Each row has two labels, one from each of two sets.
[ 0.06 -0.57 -0.18  0.42  0.08 -2.08  0.12  0.34 -1.49  0.77  0.16 -0.14
  0.67  0.18  1.49  0.36  0.88  0.74 -1.76 -0.11  0.17  0.25 -3.56 -0.83
 -3.35  1.77 -0.34  4.72  0.51  0.86] | (61) & <51>
[ 3.23 -1.56 -0.70  1.11  0.01 -1.09 -0.64  0.61 -0.48 -2.01  1.96  0.56
  2.37  2.50  2.73 -0.85 -0.35  1.28 -2.14 -0.04  0.40  1.68 -2.17  1.07
 -2.93  2.39  1.78  3.93  0.63 -1.37] | (64) & <40>
[ 2.90 -1.14  1.22 -0.75 -0.74 -4.32 -0.53  1.12 -1.68  0.88  0.90  0.36
  0.62  0.97  1.87  0.39 -0.99  0.86 -1.28 -0.52  0.18  0.72 -1.03  0.25
 -1.32  1.39 -1.21  4.20  0.27 -0.58] | (64) & <40>
[ 0.73 -0.94 -2.49  0.77  0.00 -1.53  0.00 -0.45 -2.02  0.73  1.16  0.00
  1.18  0.67  1.77  0.48  0.17  1.49  0.24 -0.09  0.80  1.38 -0.28  0.01
 -2.22  0.65 -1.81  4.07  0.79 -0.20] | (64) & <51>
[-0.92 -1.04 -3.84  1.14  1.28  2.17  0.72  0.87  0.80  0.39  0.92 -0.07
  0.49  0.22  1.65 -2.62  1.03  0.63 -1.50  0.28  1.35 -1.06 -4.42 -0.35
 -2.35  1.04  0.23  3.05  0.35 -0.53] | (71) & <51>
[ 2.40 -1.83 -1.21  0.81  0.20 -2.34 -0.41  0.34 -2.48 -0.35  1.13  0.36
  1.60  1.37  2.39  0.11  0.44  0.81 -0.07 -1.28  0.63  1.65 -0.79  0.55
 -3.35  1.70 -1.30  3.44  0.34 -0.72] | (64) & <40>
[-1.03 -0.71 -1.68  0.58  0.19  3.63 -0.57  0.09  1.98 -1.32  1.67 -0.41
  1.72  1.36  1.92 -4.61  0.34 -0.42 -0.29  0.12  1.45 -0.18 -3.02  0.47
 -3.45  0.46  2.97  2.46 -0.56 -0.58] | (71) & <51>
[ 1.85 -0.61 -0.42  0.53  0.44  1.35  0.09 -0.45  3.01 -1.11  0.79  0.61
  0.80  1.01  1.55 -1.16 -0.67  1.30 -2.44 -0.68  0.65 -0.39 -2.94  0.52
  0.92  1.96  2.87  2.10  1.84 -1.20] | (71) & <40>
[-1.48 -0.70  1.04  0.84 -0.66 -1.86 -0.74 -2.27 -1.49  0.03  0.60 -1.96
  0.36  0.60  1.69 -1.11  0.12  0.20  0.93 -0.79  0.46  1.46 -2.20 -0.96
 -3.15  1.63  0.92  3.84  0.78  0.50] | (61) & <51>
[-0.84  0.10  1.24  0.82  0.41 -2.91  0.00  0.00 -2.00  2.30 -0.14 -0.03
 -1.15 -0.75 -0.18  2.08  0.19  0.17 -1.30  0.01 -0.32  0.44 -1.66 -0.69
  0.06  1.78 -1.94  2.69  0.41  0.83] | (61) & <51>
[ 0.95 -0.09  0.55  0.21  1.36 -0.02 -0.28  1.75 -0.01 -2.73 -0.12 -0.03
 -0.25  1.77  0.76 -3.22  0.18  0.02 -5.51 -0.63  0.87 -1.04 -8.48  0.45
 -4.50  2.46  1.99  2.38 -0.11 -0.89] | (62) & <43>
[ 1.13 -1.35 -0.92  0.17 -0.10 -1.69  0.10  0.93 -1.48  0.33  1.20 -0.08
  1.15  0.72  1.83  0.53 -0.04  1.48 -1.14 -1.13  0.71  0.17 -1.61  0.13
 -1.62  1.73 -1.88  4.68  0.73 -0.51] | (64) & <51>
[ 0.71 -0.95  2.11  0.31 -0.49 -4.09 -0.70 -0.30 -1.69  0.16  0.80  0.40
  0.25  1.26  1.35 -0.33 -0.38  0.40 -2.19 -0.81  0.43  1.02 -4.38 -0.86
 -3.31  3.27  0.71  5.01  0.57  0.78] | (61) & <47>
[ 0.25 -0.65  1.82  0.37  0.31  0.31 -0.22 -0.35  1.45 -1.82  0.24  0.29
  0.79  1.32  1.84 -2.62  0.24  1.44 -2.44 -0.15 -0.92 -0.64 -8.37 -0.71
 -3.86  2.70  4.52  6.09  0.15  0.18] | (62) & <40>
[ 7.84 -0.04  1.08 -0.80 -0.11 -4.31  0.16  5.30  2.24 -2.29  0.44  1.85
  0.97  0.80  0.57 -0.85 -2.41  0.67 -5.41  0.17  0.24 -1.36 -2.02  1.48
  1.18  1.99  0.39  0.94  0.04 -3.19] | (71) & <43>
[ 1.62 -1.31 -2.61  0.38 -0.62 -2.85 -1.97  0.68 -2.69 -1.18  1.12  0.72
  2.06  1.53  2.83 -1.11 -0.25  0.53  1.10 -0.39  0.67  0.84  0.85  0.95
 -3.48  0.33 -2.15  3.82  0.41 -0.24] | (64) & <47>
